Here is a tiny trained network, its code and every weight. The questions are about switching its units off for an input and a target symbol, where a switched-off unit gives its printed mean instead of its output.

import numpy as np


def w(rows, s, z=0):
    codes = np.array(rows[::2]) - 128.0
    scale = np.full(codes.shape[1], s)
    scale[-1] = z or s
    return codes * scale


def f(y):
    return np.maximum(y, 0)


def softmax(a):
    e = np.exp(a - a.max(-1, keepdims=True))
    return e / e.sum(-1, keepdims=True)


def log_softmax(a):
    a = a - a.max(-1, keepdims=True)
    return a - np.log(np.exp(a).sum(-1, keepdims=True))


def net(x, mask):
    ids = ['ΔΛΞΣΨαεζημπτω'.index(c) for c in x.split()]
    T = len(ids)
    res = E[ids] + P[:T]
    q, k, v = (res @ M[0].T for M in (Q, K, V))
    z = softmax(np.where(np.tri(T) > 0, q @ k.T / 4**0.5, -1e9)) @ v
    res = res + np.where(mask[0], z, O[0][:, -1]) @ O[0][:, :-1]
    y = f(res @ A[0][:, :-1].T + A[0][:, -1])
    res = res + np.where(mask[1:9], y, B[0][:, -1]) @ B[0][:, :-1]
    return log_softmax(res[-1] @ U[:, :-1].T + U[:, -1])


Q, K, V, O, A, B = {}, {}, {}, {}, {}, {}
E = w([
[85,145,72],'Δ',
[108,117,106],'Λ',
[117,68,202],'Ξ',
[95,93,229],'Σ',
[117,209,108],'Ψ',
[140,249,230],'α',
[72,72,217],'ε',
[117,91,59],'ζ',
[101,79,216],'η',
[107,10,63],'μ',
[107,155,102],'π',
[90,212,78],'τ',
[149,115,61],'ω',
],0.02)
P = w([
[252,83,58],'0',
[91,110,97],'1',
[90,112,105],'2',
[89,111,112],'3',
[120,158,128],'4',
[121,156,129],'5',
[121,151,128],'6',
[116,152,133],'7',
[119,157,134],'8',
[121,152,135],'9',
[121,153,136],'10',
[118,153,136],'11',
[119,146,135],'12',
[120,154,139],'13',
],0.014)
Q[0] = w([
[35,89,181],'head 1',
[48,145,217],'head 1',
[1,84,163],'head 1',
[130,64,121],'head 1',
],0.008)
K[0] = w([
[199,136,144],'head 1',
[238,141,149],'head 1',
[247,92,100],'head 1',
[124,105,131],'head 1',
],0.014)
V[0] = w([
[241,151,186],'head 1',
[100,242,105],'head 1',
[255,242,147],'head 1',
[129,11,81],'head 1',
],0.0082)
O[0] = w([
[60,190,157,40],'head 1',
[102,85,118,255],'head 1',
[3,131,83,189],'head 1',
[195,171,104,140],'head 1',
],0.014,0.003)
A[0] = w([
[122,197,107,113],'neuron 1',
[110,180,225,152],'neuron 2',
[152,129,248,18],'neuron 3',
[91,126,170,253],'neuron 4',
[208,150,174,160],'neuron 5',
[138,56,255,64],'neuron 6',
[87,118,161,3],'neuron 7',
[117,182,97,32],'neuron 8',
],0.014,0.0049)
B[0] = w([
[135,64,149,197],'neuron 1',
[181,99,30,220],'neuron 2',
[40,214,108,163],'neuron 3',
[192,118,124,254],'neuron 4',
[44,105,140,228],'neuron 5',
[208,162,248,171],'neuron 6',
[124,89,165,196],'neuron 7',
[167,116,193,174],'neuron 8',
],0.011,0.0089)
U = w([
[163,77,16,158],'Δ',
[155,50,169,77],'Λ',
[114,88,131,123],'Ξ',
[89,190,168,177],'Σ',
[50,107,103,2],'Ψ',
[17,158,137,48],'α',
[120,146,117,241],'ε',
[130,127,131,99],'ζ',
[120,176,115,133],'η',
[154,150,172,246],'μ',
[85,166,95,95],'π',
[48,158,4,181],'τ',
[89,154,126,105],'ω',
],0.013,0.0062)

Each question gives the input, a string of symbols that net reads in full, and the target symbol t.
The units are the heads (4 rows each of Q, K, V and O) and the neurons (one row each of A and B). Each row of codes is followed by its name. A weight is (code - 128) times the scale printed after its matrix; where a second scale follows, it is the last column's (O, A, B and U).
mask holds one flag per unit, heads first, then neurons. A switched-off unit (its flag False) gives its mean, the last column of its rows in O or B, instead of its output. The means were averaged over made-up inputs and are rounded, as every weight is.
A unit's drop is (log p(t) with every unit on - log p(t) with that unit switched off) / (log p(t) with every unit on - log p(t) with every unit switched off).
The circuit of an input: a set's keep is (log p(t) with only the set's units on - log p(t) with every unit switched off) / (log p(t) with every unit on - log p(t) with every unit switched off). Starting from all 9 units, units are removed one at a time, each time the one whose removal leaves the highest keep (on an exact tie, the one counted first), for as long as the keep stays at least 0.8.
circuit, biggest first: the units of the circuit, biggest drop first
most important unit: the unit with the biggest drop
top k neurons: the k neurons with the biggest drops, biggest first
drop of u: that unit's drop, to one decimal
input ε Λ τ Δ Ξ Δ ω η μ τ Ψ Ξ, target Σ: circuit, biggest first => [neuron 3; head 1]
input μ Σ τ, target μ: most important unit => head 1
input τ τ ζ π, target τ: circuit, biggest first => [head 1; neuron 6]
input α ε τ Δ η τ τ η, target Ψ: top 3 neurons => [neuron 7; neuron 2; neuron 4]
input τ τ α α τ Ψ, target α: top 2 neurons => [neuron 2; neuron 7]
input α ζ ε Ξ Σ, target Ψ: top 3 neurons => [neuron 7; neuron 2; neuron 6]
input ε Δ π Δ τ, target Δ: top 2 neurons => [neuron 6; neuron 3]
input Δ ω τ, target Δ: top 4 neurons => [neuron 6; neuron 5; neuron 3; neuron 1]
input μ Ξ Σ, target α: top 3 neurons => [neuron 5; neuron 3; neuron 4]
input α α Ξ τ, target α: top 2 neurons => [neuron 8; neuron 7]
input ε μ τ τ Ψ η, target Σ: drop of neuron 6 => 1.2
input τ Σ τ α τ μ τ Σ Σ α, target Λ: drop of neuron 7 => 1.2
input τ Δ Ξ Λ, target τ: drop of neuron 7 => 0.1
input Δ Δ Δ Δ τ τ μ Σ Λ τ τ ζ ζ Ξ, target μ: circuit, biggest first => [neuron 6]
input Δ Ψ μ Δ ζ μ α η ε, target μ: top 2 neurons => [neuron 6; neuron 5]
